Below is a small trained network, with its code and all its weights. Each question gives an input and a target symbol and asks what happens when units are switched off, that is, made to give their printed mean instead of their output.

import numpy as np


def w(rows, s, z=0):
    codes = np.array(rows[::2]) - 128.0
    scale = np.full(codes.shape[1], s)
    scale[-1] = z or s
    return codes * scale


def softmax(a):
    e = np.exp(a - a.max(-1, keepdims=True))
    return e / e.sum(-1, keepdims=True)


def log_softmax(a):
    a = a - a.max(-1, keepdims=True)
    return a - np.log(np.exp(a).sum(-1, keepdims=True))


def net(x, mask):
    ids = ['ΘΠαεζημξτψω'.index(c) for c in x.split()]
    T = len(ids)
    res = E[ids] + P[:T]
    u = 0
    for l in range(3):
        r = res
        for j in range(3):
            rows = slice(2 * j, 2 * j + 2)
            q, k, v = (r @ M[l][rows].T for M in (Q, K, V))
            z = softmax(np.where(np.tri(T) > 0, q @ k.T / 2**0.5, -1e9)) @ v
            o = O[l][rows]
            res = res + np.where(mask[u + j], z, o[:, -1]) @ o[:, :-1]
        u += 3
    return log_softmax(res[-1] @ U[:, :-1].T + U[:, -1])


Q, K, V, O = {}, {}, {}, {}
E = w([
[138,133,127,89,60,135,132,163,168],'Θ',
[134,89,94,131,87,178,123,187,115],'Π',
[12,96,190,169,54,248,121,67,149],'α',
[151,68,69,149,21,187,108,120,115],'ε',
[121,194,194,226,162,79,95,46,59],'ζ',
[109,167,87,100,99,63,167,231,227],'η',
[179,78,175,126,56,237,161,203,77],'μ',
[77,151,108,219,151,210,129,85,132],'ξ',
[167,103,150,171,202,222,139,181,149],'τ',
[153,100,102,184,149,103,151,203,199],'ψ',
[136,105,200,123,39,52,94,104,136],'ω',
],0.016)
P = w([
[75,143,69,134,102,155,85,231,153],'0',
[105,44,104,161,109,125,199,160,64],'1',
[155,178,225,136,117,137,60,163,188],'2',
[104,36,146,156,116,96,208,166,49],'3',
[134,192,208,95,176,141,67,85,160],'4',
[94,2,156,131,170,66,178,163,29],'5',
[154,210,185,104,180,176,98,22,75],'6',
],0.01)
Q[0] = w([
[116,56,129,78,82,47,254,183,117],'0.h1',
[50,194,99,105,101,106,86,85,119],'0.h1',
[164,201,146,56,106,193,77,94,120],'0.h2',
[149,159,168,238,174,175,138,140,149],'0.h2',
[197,209,176,147,144,95,53,150,120],'0.h3',
[124,68,140,182,134,84,167,152,126],'0.h3',
],0.0075)
K[0] = w([
[160,114,164,74,106,74,140,154,127],'0.h1',
[2,186,147,97,35,114,112,130,151],'0.h1',
[185,116,144,111,77,225,96,108,172],'0.h2',
[160,217,185,175,214,115,82,71,104],'0.h2',
[254,148,52,74,137,107,141,111,108],'0.h3',
[144,79,138,27,85,100,167,79,176],'0.h3',
],0.0089)
V[0] = w([
[68,112,235,204,130,112,7,70,140],'0.h1',
[132,96,151,255,115,126,186,81,109],'0.h1',
[131,128,84,225,80,181,208,150,150],'0.h2',
[9,53,85,132,169,99,163,133,176],'0.h2',
[34,45,184,147,113,81,165,167,175],'0.h3',
[172,111,19,113,90,82,77,207,72],'0.h3',
],0.0058)
O[0] = w([
[115,164,227,116,111,88,43,188,52,157],'0.h1',
[149,3,142,141,187,78,81,249,194,228],'0.h1',
[98,90,48,84,176,88,74,149,96,254],'0.h2',
[167,70,38,75,48,107,203,169,62,134],'0.h2',
[84,118,121,20,163,115,169,114,133,229],'0.h3',
[89,158,138,121,87,61,146,240,111,76],'0.h3',
],0.0067,0.005)
Q[1] = w([
[93,153,117,233,59,55,155,135,90],'1.h1',
[105,207,118,78,64,160,69,69,232],'1.h1',
[226,108,104,89,93,179,146,9,131],'1.h2',
[2,44,85,187,150,139,160,191,68],'1.h2',
[240,196,182,173,102,105,64,145,193],'1.h3',
[121,91,143,121,54,94,157,142,76],'1.h3',
],0.0068)
K[1] = w([
[41,157,115,204,91,125,100,97,59],'1.h1',
[89,131,36,136,107,235,101,157,232],'1.h1',
[218,129,117,151,36,172,94,115,146],'1.h2',
[154,122,177,110,96,25,120,111,13],'1.h2',
[252,184,88,158,126,1,152,69,170],'1.h3',
[120,100,145,57,66,79,152,158,43],'1.h3',
],0.0069)
V[1] = w([
[153,107,125,28,125,132,95,180,187],'1.h1',
[174,163,123,138,80,31,115,100,165],'1.h1',
[183,113,138,140,114,130,225,100,148],'1.h2',
[109,198,92,193,245,178,168,142,167],'1.h2',
[2,75,174,83,100,163,90,90,194],'1.h3',
[35,125,79,179,186,202,32,78,136],'1.h3',
],0.0075)
O[1] = w([
[250,195,139,188,113,88,30,155,155,188],'1.h1',
[71,94,157,50,207,133,112,163,185,2],'1.h1',
[167,88,127,190,142,81,166,87,184,78],'1.h2',
[169,255,94,126,166,173,223,175,87,142],'1.h2',
[219,125,140,35,162,226,116,106,170,212],'1.h3',
[107,163,98,89,142,86,153,126,205,233],'1.h3',
],0.008,0.01)
Q[2] = w([
[61,136,145,180,205,13,168,118,92],'2.h1',
[191,77,67,44,126,226,108,104,119],'2.h1',
[177,141,130,112,98,2,124,203,108],'2.h2',
[187,188,195,188,162,172,152,164,186],'2.h2',
[174,81,99,177,88,194,82,149,81],'2.h3',
[133,94,254,89,128,152,99,82,87],'2.h3',
],0.0078)
K[2] = w([
[204,156,149,139,177,187,136,173,143],'2.h1',
[95,118,191,143,53,80,26,83,108],'2.h1',
[115,155,144,145,104,46,112,152,112],'2.h2',
[162,229,97,116,135,157,90,122,127],'2.h2',
[151,133,152,137,110,162,96,138,96],'2.h3',
[130,158,200,149,129,95,120,9,110],'2.h3',
],0.011)
V[2] = w([
[30,162,151,85,108,77,83,125,178],'2.h1',
[30,102,119,158,62,124,135,71,155],'2.h1',
[122,21,89,147,133,102,200,106,157],'2.h2',
[166,67,135,175,143,111,172,50,41],'2.h2',
[162,105,74,97,101,101,136,195,92],'2.h3',
[116,73,253,138,107,126,217,71,94],'2.h3',
],0.0063)
O[2] = w([
[104,170,177,100,132,116,107,122,99,98],'2.h1',
[93,141,68,216,153,168,113,100,227,93],'2.h1',
[157,135,163,122,155,9,217,90,217,65],'2.h2',
[2,93,109,224,252,158,194,47,176,55],'2.h2',
[120,128,205,125,202,136,134,58,111,178],'2.h3',
[159,91,178,83,98,204,136,226,138,9],'2.h3',
],0.0069,0.011)
U = w([
[149,88,46,154,52,89,64,204,50,197],'Θ',
[156,196,199,181,111,100,100,58,212,232],'Π',
[188,122,115,88,196,202,149,25,189,139],'α',
[94,168,141,132,229,174,199,2,98,68],'ε',
[134,150,144,120,55,95,219,127,184,108],'ζ',
[40,103,112,72,153,160,213,222,136,222],'η',
[159,100,128,142,166,71,141,158,165,4],'μ',
[102,73,70,149,120,123,131,126,136,64],'ξ',
[91,37,117,93,191,79,63,184,142,28],'τ',
[148,54,119,198,87,176,178,143,141,2],'ψ',
[87,85,52,171,102,129,109,113,200,50],'ω',
],0.0052,0.0044)

Each question gives the input, a string of symbols that net reads in full, and the target symbol t.
The units are the heads (2 rows each of Q, K, V and O). Each row of codes is followed by its name. A weight is (code - 128) times the scale printed after its matrix; where a second scale follows, it is the last column's (O and U).
mask holds one flag per head, layer by layer. A switched-off head (its flag False) gives its mean, the last column of its rows in O, instead of its output. The means were averaged over made-up inputs and are rounded, as every weight is.
A unit's drop is (log p(t) with every unit on - log p(t) with that unit switched off) / (log p(t) with every unit on - log p(t) with every unit switched off).
The circuit of an input: a set's keep is (log p(t) with only the set's units on - log p(t) with every unit switched off) / (log p(t) with every unit on - log p(t) with every unit switched off). Starting from all 9 units, units are removed one at a time, each time the one whose removal leaves the highest keep (on an exact tie, the one counted first), for as long as the keep stays at least 0.8.
units of the circuit, in order: the units of the circuit, biggest drop first
most important unit: the unit with the biggest drop
heads that matter: for each layer, one digit per head in row order, 1 if its drop is at least 0.15 and else 0, layers parted by /
input η ξ α τ, target α: units of the circuit, in order => (1.h3; 0.h3)
input ψ τ ψ Π α η, target α: units of the circuit, in order => (0.h1; 1.h3)
input α ε τ τ τ Π ψ, target Θ: heads that matter => 001 / 001 / 110
input Π τ ξ Θ τ ζ, target η: most important unit => 2.h3
input ε α ψ α, target α: heads that matter => 001 / 001 / 000
input ξ ξ τ τ τ μ, target ψ: units of the circuit, in order => (2.h2; 1.h3; 2.h3; 1.h2)
input Θ Π τ α ξ Θ, target α: units of the circuit, in order => (1.h3; 0.h3)
input τ τ τ ξ μ α τ, target ε: heads that matter => 011 / 011 / 011
input α τ ω ξ, target τ: units of the circuit, in order => (1.h2; 1.h1)
input ξ τ τ α ζ η Θ, target Θ: heads that matter => 100 / 001 / 010
input τ Π ξ α Θ, target Θ: units of the circuit, in order => (2.h2; 0.h1)
input ε μ ξ ε τ, target Θ: heads that matter => 101 / 000 / 010
input μ α τ μ τ η, target α: units of the circuit, in order => (0.h1; 1.h3; 0.h3)
input ξ ω ε α ε, target Π: units of the circuit, in order => (1.h2; 2.h2)
input ε α ξ τ ξ τ ζ, target Θ: units of the circuit, in order => (2.h3; 2.h1)
input Π η ε ζ ε ψ, target η: heads that matter => 000 / 100 / 000
input τ η ζ ξ, target η: units of the circuit, in order => (1.h1)
input ζ τ τ α τ τ, target α: units of the circuit, in order => (0.h3; 1.h3)
input ψ τ ξ, target Θ: heads that matter => 100 / 000 / 010
input τ τ α τ Π Π, target α: heads that matter => 001 / 001 / 000
input τ ξ α τ τ τ τ, target ε: heads that matter => 011 / 111 / 011
input ψ η ζ ξ, target η: units of the circuit, in order => (1.h1; 2.h3; 0.h2)
input τ τ τ τ ξ, target Θ: heads that matter => 100 / 000 / 110
input τ τ α, target Θ: heads that matter => 100 / 000 / 000
